Here is a tiny trained network, its code and every weight. The questions are about switching its units off for an input and a class, where a switched-off unit gives its printed mean instead of its output.

import numpy as np


def w(rows, s, z=0):
    codes = np.array(rows[::2]) - 128.0
    scale = np.full(codes.shape[1], s)
    scale[-1] = z or s
    return codes * scale


def norm(h):
    return h / np.sqrt((h * h).mean(-1, keepdims=True) + 1e-5)


def f(y):
    return y / 2 * (1 + np.tanh(0.7978845608 * (y + 0.044715 * y**3)))


def log_softmax(a):
    a = a - a.max(-1, keepdims=True)
    return a - np.log(np.exp(a).sum(-1, keepdims=True))


def net(x, mask):
    res = np.array(x, float).reshape(1, 2) / 4 @ E
    u = 0
    for l in range(2):
        y = f(norm(res) @ A[l][:, :-1].T + A[l][:, -1])
        res = res + np.where(mask[u : u + 6], y, B[l][:, -1]) @ B[l][:, :-1]
        u += 6
    return log_softmax(norm(res)[-1] @ U[:, :-1].T + U[:, -1])


A, B = {}, {}
E = w([
[146,149,145,188,168,206,134,17,146,41,65,162],'x0',
[168,115,99,171,169,254,140,132,171,176,93,211],'x1',
],0.011)
A[0] = w([
[66,84,135,186,149,109,145,33,78,89,86,52,170],'L0N1',
[140,200,221,46,41,158,139,103,111,48,51,119,62],'L0N2',
[127,146,130,117,171,143,159,69,114,122,125,3,67],'L0N3',
[137,109,159,192,53,142,168,85,134,152,124,129,189],'L0N4',
[203,98,67,170,119,193,188,208,168,187,95,145,104],'L0N5',
[162,124,136,232,196,192,125,62,129,84,61,187,2],'L0N6',
],0.0066,0.0021)
B[0] = w([
[190,118,110,159,126,145,99,168,88,135,106,132,197],'L0N1',
[116,159,117,98,124,146,20,170,82,154,74,225,173],'L0N2',
[112,168,136,202,170,143,138,91,127,117,104,207,152],'L0N3',
[179,187,104,155,101,159,147,196,186,122,143,191,145],'L0N4',
[180,156,77,82,188,143,47,135,101,149,158,138,226],'L0N5',
[57,125,119,93,61,177,253,101,154,131,107,54,254],'L0N6',
],0.012,0.0096)
A[1] = w([
[47,104,108,140,86,184,254,86,198,116,67,129,194],'L1N1',
[103,155,83,123,138,120,84,101,183,159,129,159,44],'L1N2',
[110,108,97,112,143,148,164,165,111,144,86,160,241],'L1N3',
[9,91,177,146,78,68,183,126,145,176,165,52,3],'L1N4',
[70,126,139,127,58,173,148,130,120,105,111,60,208],'L1N5',
[61,142,124,150,92,160,184,119,165,141,104,141,253],'L1N6',
],0.009,0.0012)
B[1] = w([
[71,230,187,87,135,122,191,137,219,149,109,140,254],'L1N1',
[209,62,190,145,144,36,118,110,182,115,166,119,138],'L1N2',
[151,168,161,172,168,132,138,86,149,159,220,73,169],'L1N3',
[2,39,83,91,48,89,234,98,112,39,181,63,192],'L1N4',
[78,177,169,116,163,214,167,164,191,223,134,146,191],'L1N5',
[156,150,220,45,82,102,125,243,191,105,167,91,189],'L1N6',
],0.011,0.012)
U = w([
[151,169,141,199,99,114,33,127,22,86,30,193,185],'0',
[87,210,183,95,119,195,199,148,210,158,99,137,220],'1',
[146,38,151,181,175,138,162,110,129,92,101,139,3],'2',
[130,64,146,146,137,129,104,71,160,86,111,156,20],'3',
[122,62,146,148,137,97,139,88,160,127,72,171,18],'4',
[202,76,78,83,190,158,57,148,117,215,196,122,130],'5',
[1,34,98,87,71,86,171,135,89,105,161,83,182],'6',
],0.012,0.0041)

Each question gives the input, the list of numbers given to net, and the class t.
The units are the neurons (one row each of A and B). Each row of codes is followed by its name. A weight is (code - 128) times the scale printed after its matrix; where a second scale follows, it is the last column's (A, B and U).
mask holds one flag per neuron, layer by layer. A switched-off neuron (its flag False) gives its mean, the last column of its row in B, instead of its output. The means were averaged over made-up inputs and are rounded, as every weight is.
A unit's drop is (log p(t) with every unit on - log p(t) with that unit switched off) / (log p(t) with every unit on - log p(t) with every unit switched off).
The circuit of an input: a set's keep is (log p(t) with only the set's units on - log p(t) with every unit switched off) / (log p(t) with every unit on - log p(t) with every unit switched off). Starting from all 12 units, units are removed one at a time, each time the one whose removal leaves the highest keep (on an exact tie, the one counted first), for as long as the keep stays at least 0.8.
units of the circuit, in order: the units of the circuit, biggest drop first
most important unit: the unit with the biggest drop
top k neurons: the k neurons with the biggest drops, biggest first
top k neurons in layer l: the k neurons of layer l with the biggest drops, biggest first
drop of u: that unit's drop, to one decimal
input [-1,-4], class 6: top 4 neurons -> (L0N5, L0N4, L0N6, L1N1)
input [-1,-7], class 6: most important unit -> L0N5
input [-7,2], class 5: units of the circuit, in order -> (L0N6, L1N1)
input [-6,1], class 6: top 2 neurons -> (L0N2, L0N1)
input [-1,-1], class 6: top 2 neurons in layer 0 -> (L0N5, L0N6)
input [8,-6], class 0: top 3 neurons -> (L0N2, L0N1, L1N1)
input [0,-8], class 0: top 3 neurons in layer 0 -> (L0N6, L0N2, L0N1)
input [7,-6], class 0: top 2 neurons in layer 0 -> (L0N2, L0N1)
input [-1,3], class 5: drop of L0N5 -> 0.9
input [8,-7], class 0: top 2 neurons -> (L0N2, L0N1)
input [-3,1], class 5: drop of L1N1 -> 0.1
input [-8,1], class 6: drop of L0N5 -> 0.1
input [1,-5], class 0: drop of L0N1 -> 0.0
input [-6,2], class 5: most important unit -> L0N6
